Here is a tiny trained network, its code and every weight. The questions are about switching its units off for an input and a class, where a switched-off unit gives its printed mean instead of its output.

import numpy as np


def w(rows, s, z=0):
    codes = np.array(rows[::2]) - 128.0
    scale = np.full(codes.shape[1], s)
    scale[-1] = z or s
    return codes * scale


def f(y):
    return y / 2 * (1 + np.tanh(0.7978845608 * (y + 0.044715 * y**3)))


def log_softmax(a):
    a = a - a.max(-1, keepdims=True)
    return a - np.log(np.exp(a).sum(-1, keepdims=True))


def net(x, mask):
    res = np.array(x, float).reshape(1, 7) / 4 @ E
    y = f(res @ A[0][:, :-1].T + A[0][:, -1])
    res = res + np.where(mask, y, B[0][:, -1]) @ B[0][:, :-1]
    return log_softmax(res[-1] @ U[:, :-1].T + U[:, -1])


A, B = {}, {}
E = w([
[125,154,146,147,122],'x0',
[124,141,148,140,129],'x1',
[114,154,197,29,1],'x2',
[114,19,208,185,126],'x3',
[133,118,117,116,126],'x4',
[131,119,121,125,138],'x5',
[116,223,27,91,133],'x6',
],0.0082)
A[0] = w([
[69,37,158,160,121,3],'neuron 1',
[154,213,108,111,193,159],'neuron 2',
[149,166,57,186,185,84],'neuron 3',
[149,73,146,156,54,12],'neuron 4',
[201,76,93,254,228,141],'neuron 5',
[168,152,23,216,134,82],'neuron 6',
],0.0088,0.0046)
B[0] = w([
[114,42,179,86,98,160],'neuron 1',
[41,188,117,155,186,194],'neuron 2',
[65,26,163,69,213,193],'neuron 3',
[76,122,210,65,173,142],'neuron 4',
[255,182,31,210,53,254],'neuron 5',
[75,67,192,103,238,190],'neuron 6',
],0.0082,0.0092)
U = w([
[162,206,32,156,148,220],'0',
[219,133,138,129,22,224],'1',
[31,17,226,109,255,1],'2',
],0.0071,0.0056)

Each question gives the input, the list of numbers given to net, and the class t.
The units are the neurons (one row each of A and B). Each row of codes is followed by its name. A weight is (code - 128) times the scale printed after its matrix; where a second scale follows, it is the last column's (A, B and U).
mask holds one flag per neuron, in row order. A switched-off neuron (its flag False) gives its mean, the last column of its row in B, instead of its output. The means were averaged over made-up inputs and are rounded, as every weight is.
A unit's drop is (log p(t) with every unit on - log p(t) with that unit switched off) / (log p(t) with every unit on - log p(t) with every unit switched off).
The circuit of an input: a set's keep is (log p(t) with only the set's units on - log p(t) with every unit switched off) / (log p(t) with every unit on - log p(t) with every unit switched off). Starting from all 6 units, units are removed one at a time, each time the one whose removal leaves the highest keep (on an exact tie, the one counted first), for as long as the keep stays at least 0.8.
circuit, biggest first: the units of the circuit, biggest drop first
top k neurons: the k neurons with the biggest drops, biggest first
drop when u is switched off: that unit's drop, to one decimal
input [-7,-4,-7,-5,-2,-8,2], class 2: circuit, biggest first	[neuron 3]
input [-8,-2,-7,-1,-2,7,4], class 2: top 2 neurons	[neuron 3; neuron 6]
input [2,1,-3,0,-3,-5,3], class 2: circuit, biggest first	[neuron 3; neuron 6]
input [1,2,-2,-6,-3,1,1], class 2: circuit, biggest first	[neuron 5; neuron 3]
input [3,7,8,2,8,-6,-4], class 2: top 2 neurons	[neuron 5; neuron 4]
input [6,-7,8,8,8,-2,0], class 2: top 3 neurons	[neuron 5; neuron 4; neuron 1]
input [1,-3,-7,8,0,-8,-4], class 1: top 2 neurons	[neuron 5; neuron 1]
input [1,-4,-4,-3,6,-4,8], class 2: drop when neuron 1 is switched off	0.0
input [-2,4,-1,0,-4,-2,6], class 2: drop when neuron 2 is switched off	0.0
input [2,0,-5,0,-1,-3,6], class 2: drop when neuron 6 is switched off	0.7
